Below is a small trained network, with its code and all its weights. Each question gives an input and a target symbol and asks what happens when units are switched off, that is, made to give their printed mean instead of their output.

import numpy as np


def w(rows, s, z=0):
    codes = np.array(rows[::2]) - 128.0
    scale = np.full(codes.shape[1], s)
    scale[-1] = z or s
    return codes * scale


def norm(h):
    return h / np.sqrt((h * h).mean(-1, keepdims=True) + 1e-5)


def f(y):
    return np.maximum(y, 0)


def softmax(a):
    e = np.exp(a - a.max(-1, keepdims=True))
    return e / e.sum(-1, keepdims=True)


def log_softmax(a):
    a = a - a.max(-1, keepdims=True)
    return a - np.log(np.exp(a).sum(-1, keepdims=True))


def net(x, mask):
    ids = ['ΣΦδζηψ'.index(c) for c in x.split()]
    T = len(ids)
    res = E[ids] + P[:T]
    u = 0
    for l in range(2):
        r = norm(res)
        for j in range(2):
            rows = slice(2 * j, 2 * j + 2)
            q, k, v = (r @ M[l][rows].T for M in (Q, K, V))
            z = softmax(np.where(np.tri(T) > 0, q @ k.T / 2**0.5, -1e9)) @ v
            o = O[l][rows]
            res = res + np.where(mask[u + j], z, o[:, -1]) @ o[:, :-1]
        u += 2
        y = f(norm(res) @ A[l][:, :-1].T + A[l][:, -1])
        res = res + np.where(mask[u : u + 4], y, B[l][:, -1]) @ B[l][:, :-1]
        u += 4
    return log_softmax(norm(res)[-1] @ U[:, :-1].T + U[:, -1])


Q, K, V, O, A, B = {}, {}, {}, {}, {}, {}
E = w([
[5,132,183],'Σ',
[116,122,70],'Φ',
[155,152,133],'δ',
[125,104,118],'ζ',
[125,101,156],'η',
[117,114,150],'ψ',
],0.022)
P = w([
[143,141,146],'0',
[85,57,197],'1',
[56,96,8],'2',
[151,107,176],'3',
[162,110,178],'4',
[164,110,172],'5',
],0.012)
Q[0] = w([
[50,163,112],'0.h1',
[116,249,190],'0.h1',
[216,75,140],'0.h2',
[163,244,164],'0.h2',
],0.013)
K[0] = w([
[126,179,94],'0.h1',
[3,161,109],'0.h1',
[219,167,138],'0.h2',
[173,50,123],'0.h2',
],0.016)
V[0] = w([
[92,247,170],'0.h1',
[253,94,110],'0.h1',
[77,130,217],'0.h2',
[11,141,158],'0.h2',
],0.016)
O[0] = w([
[197,109,198,32],'0.h1',
[133,132,9,126],'0.h1',
[126,130,49,252],'0.h2',
[96,21,36,129],'0.h2',
],0.013,0.0034)
A[0] = w([
[7,115,150,29],'0.n1',
[165,112,54,79],'0.n2',
[170,18,165,158],'0.n3',
[156,61,107,6],'0.n4',
],0.012,0.0019)
B[0] = w([
[12,45,240,252],'0.n1',
[134,117,215,237],'0.n2',
[122,175,191,210],'0.n3',
[154,122,156,182],'0.n4',
],0.012,0.004)
Q[1] = w([
[127,169,115],'1.h1',
[141,153,173],'1.h1',
[18,7,170],'1.h2',
[199,182,155],'1.h2',
],0.016)
K[1] = w([
[145,86,170],'1.h1',
[105,93,131],'1.h1',
[188,251,158],'1.h2',
[49,122,137],'1.h2',
],0.017)
V[1] = w([
[173,76,30],'1.h1',
[105,249,81],'1.h1',
[56,147,97],'1.h2',
[201,168,94],'1.h2',
],0.017)
O[1] = w([
[245,125,10,49],'1.h1',
[78,233,99,33],'1.h1',
[40,79,71,155],'1.h2',
[128,201,201,1],'1.h2',
],0.013,0.0061)
A[1] = w([
[124,73,131,112],'1.n1',
[212,220,253,239],'1.n2',
[113,118,100,88],'1.n3',
[129,130,131,5],'1.n4',
],0.018,0.0026)
B[1] = w([
[164,122,128,177],'1.n1',
[193,252,178,248],'1.n2',
[128,150,113,148],'1.n3',
[121,109,113,128],'1.n4',
],0.02,0.013)
U = w([
[8,117,179,112],'Σ',
[121,111,128,44],'Φ',
[153,135,33,87],'δ',
[46,192,40,120],'ζ',
[174,89,135,24],'η',
[148,207,153,252],'ψ',
],0.012,0.0038)

Each question gives the input, a string of symbols that net reads in full, and the target symbol t.
The units are the heads (2 rows each of Q, K, V and O) and the neurons (one row each of A and B). Each row of codes is followed by its name. A weight is (code - 128) times the scale printed after its matrix; where a second scale follows, it is the last column's (O, A, B and U).
mask holds one flag per unit, layer by layer, with each layer's heads first. A switched-off unit (its flag False) gives its mean, the last column of its rows in O or B, instead of its output. The means were averaged over made-up inputs and are rounded, as every weight is.
A unit's drop is (log p(t) with every unit on - log p(t) with that unit switched off) / (log p(t) with every unit on - log p(t) with every unit switched off).
k most important neurons: the k neurons with the biggest drops, biggest first
k most important neurons of layer l: the k neurons of layer l with the biggest drops, biggest first
which heads matter: for each layer, one digit per head in row order, 1 if its drop is at least 0.15 and else 0, layers parted by /
drop when u is switched off: that unit's drop, to one decimal
input Σ δ Φ, target δ: which heads matter : 01 / 00
input Φ δ δ Σ δ ζ, target Σ: which heads matter : 01 / 10
input η η ψ ζ, target δ: which heads matter : 11 / 10
input Φ δ δ Φ η, target Σ: which heads matter : 11 / 00
input Φ ζ δ δ Φ, target Σ: which heads matter : 01 / 11
input ψ δ ψ Φ η, target η: which heads matter : 01 / 10
input δ Σ η δ δ ζ, target ζ: 2 most important neurons : [1.n2 0.n1]
input Φ ζ Φ δ, target Σ: which heads matter : 01 / 11
input ψ ζ ψ ψ ψ, target η: which heads matter : 11 / 00
input δ δ δ δ Σ ψ, target Σ: which heads matter : 00 / 11
input ψ δ ψ δ, target η: 2 most important neurons : [1.n2 0.n1]
input ζ δ η δ δ, target ζ: 2 most important neurons : [1.n2 0.n1]
input ζ δ ζ δ ψ, target ζ: which heads matter : 10 / 00
input Φ δ δ, target Σ: which heads matter : 01 / 00
input ζ Φ δ η, target ζ: which heads matter : 10 / 10
input ψ δ η δ, target η: 2 most important neurons : [1.n2 0.n2]
input η δ δ, target δ: most important neuron : [0.n1]
input Φ δ δ η ψ ψ, target Σ: most important neuron of layer 0 : [0.n2]
input Φ ζ Φ, target Σ: drop when 0.h2 is switched off : 0.6
input η ζ δ Φ Φ η, target Σ: drop when 1.n2 is switched off : -0.1
input ζ ψ ψ Φ, target ζ: drop when 0.h1 is switched off : 1.1
input η δ η, target δ: most important neuron of layer 0 : [0.n1]
